Here is a tiny trained network, its code and every weight. The questions are about switching its units off for an input and a class, where a switched-off unit gives its printed mean instead of its output.

import numpy as np


def w(rows, s, z=0):
    codes = np.array(rows[::2]) - 128.0
    scale = np.full(codes.shape[1], s)
    scale[-1] = z or s
    return codes * scale


def f(y):
    return y / 2 * (1 + np.tanh(0.7978845608 * (y + 0.044715 * y**3)))


def log_softmax(a):
    a = a - a.max(-1, keepdims=True)
    return a - np.log(np.exp(a).sum(-1, keepdims=True))


def net(x, mask):
    res = np.array(x, float).reshape(1, 8) / 4 @ E
    y = f(res @ A[0][:, :-1].T + A[0][:, -1])
    res = res + np.where(mask, y, B[0][:, -1]) @ B[0][:, :-1]
    return log_softmax(res[-1] @ U[:, :-1].T + U[:, -1])


A, B = {}, {}
E = w([
[101,2,162,232,41,185,169,160],'x0',
[144,128,89,173,85,117,162,171],'x1',
[198,162,158,164,129,130,98,100],'x2',
[167,208,86,140,166,139,105,157],'x3',
[134,162,221,127,60,182,91,139],'x4',
[185,127,146,145,104,170,110,99],'x5',
[184,118,108,110,96,185,152,46],'x6',
[128,169,126,167,82,161,153,148],'x7',
],0.0089)
A[0] = w([
[103,81,62,104,205,128,126,175,48],'n1',
[70,129,151,114,118,117,135,125,42],'n2',
[155,98,131,111,176,135,143,63,126],'n3',
[112,107,86,156,167,101,138,184,121],'n4',
[120,93,113,120,131,240,119,74,107],'n5',
[142,44,227,155,173,174,51,127,164],'n6',
[222,46,122,81,153,110,91,64,90],'n7',
[131,171,118,120,121,117,100,112,22],'n8',
[169,163,169,103,147,121,89,153,55],'n9',
[123,198,125,94,159,130,116,112,1],'n10',
[193,77,79,249,97,142,146,162,180],'n11',
[199,254,113,135,177,140,106,116,134],'n12',
[94,113,147,47,127,155,115,77,52],'n13',
[161,113,97,106,58,211,114,218,124],'n14',
],0.016,0.0043)
B[0] = w([
[117,172,141,121,248,110,112,171,180],'n1',
[152,96,130,159,140,125,109,179,144],'n2',
[165,122,97,160,99,146,118,77,167],'n3',
[132,57,96,131,213,140,129,161,172],'n4',
[140,67,126,190,86,112,126,104,170],'n5',
[92,134,164,71,70,121,130,236,194],'n6',
[137,87,102,203,121,139,138,42,188],'n7',
[117,199,151,154,137,142,112,133,154],'n8',
[116,176,112,70,112,138,162,151,177],'n9',
[146,207,141,106,89,140,147,131,191],'n10',
[135,11,125,176,61,128,129,92,213],'n11',
[124,244,127,68,201,118,122,64,251],'n12',
[138,50,107,179,135,133,133,127,165],'n13',
[144,116,152,138,47,123,126,85,173],'n14',
],0.016,0.02)
U = w([
[148,94,175,138,37,162,150,158,245],'0',
[113,120,135,91,179,110,126,233,44],'1',
[185,148,78,151,171,143,140,94,115],'2',
[161,255,144,32,158,138,128,126,5],'3',
],0.0072,0.0031)

Each question gives the input, the list of numbers given to net, and the class t.
The units are the neurons (one row each of A and B). Each row of codes is followed by its name. A weight is (code - 128) times the scale printed after its matrix; where a second scale follows, it is the last column's (A, B and U).
mask holds one flag per neuron, in row order. A switched-off neuron (its flag False) gives its mean, the last column of its row in B, instead of its output. The means were averaged over made-up inputs and are rounded, as every weight is.
A unit's drop is (log p(t) with every unit on - log p(t) with that unit switched off) / (log p(t) with every unit on - log p(t) with every unit switched off).
The circuit of an input: a set's keep is (log p(t) with only the set's units on - log p(t) with every unit switched off) / (log p(t) with every unit on - log p(t) with every unit switched off). Starting from the 12 units with the biggest drops (on a tie, the unit counted first), units are removed one at a time, each time the one whose removal leaves the highest keep (on an exact tie, the one counted first), for as long as the keep stays at least 0.8.
units of the circuit, in order: the units of the circuit, biggest drop first
most important unit: the unit with the biggest drop
top k neurons: the k neurons with the biggest drops, biggest first
drop when u is switched off: that unit's drop, to one decimal
input [0,5,8,-7,-5,-5,-1,2], class 0: top 3 neurons -> (n12 n11 n1)
input [-2,-4,-7,0,3,-5,3,-3], class 2: units of the circuit, in order -> (n13)
input [0,6,8,7,-1,1,-2,-2], class 3: top 2 neurons -> (n12 n7)
input [4,4,4,5,-4,0,6,-4], class 0: top 2 neurons -> (n11 n12)
input [3,-4,-5,2,0,-1,1,-7], class 1: units of the circuit, in order -> (n11 n1 n12)
input [-1,4,0,3,-2,-5,8,6], class 0: top 2 neurons -> (n1 n11)
input [-7,4,2,-7,3,8,4,1], class 2: top 2 neurons -> (n7 n6)
input [-2,-5,1,-6,7,-4,0,-2], class 0: top 2 neurons -> (n12 n1)
input [4,-4,-2,-6,-4,6,-5,-5], class 1: top 2 neurons -> (n14 n11)
input [4,1,3,7,-8,8,3,2], class 0: top 2 neurons -> (n11 n1)
input [-7,-8,-7,2,-6,4,7,-5], class 2: top 2 neurons -> (n7 n13)
input [-2,-7,-2,0,1,1,7,-4], class 2: top 2 neurons -> (n7 n11)
input [7,5,-7,-1,-4,-8,-1,0], class 1: top 2 neurons -> (n1 n4)
input [2,2,5,8,-4,-8,-7,1], class 1: most important unit -> n4
input [4,-3,7,-8,-6,-5,0,-1], class 0: drop when n12 is switched off -> 0.2
input [-2,7,-7,2,8,-7,6,1], class 0: drop when n12 is switched off -> 2.7
input [7,3,-8,5,-8,4,-7,-2], class 1: drop when n1 is switched off -> 1.8
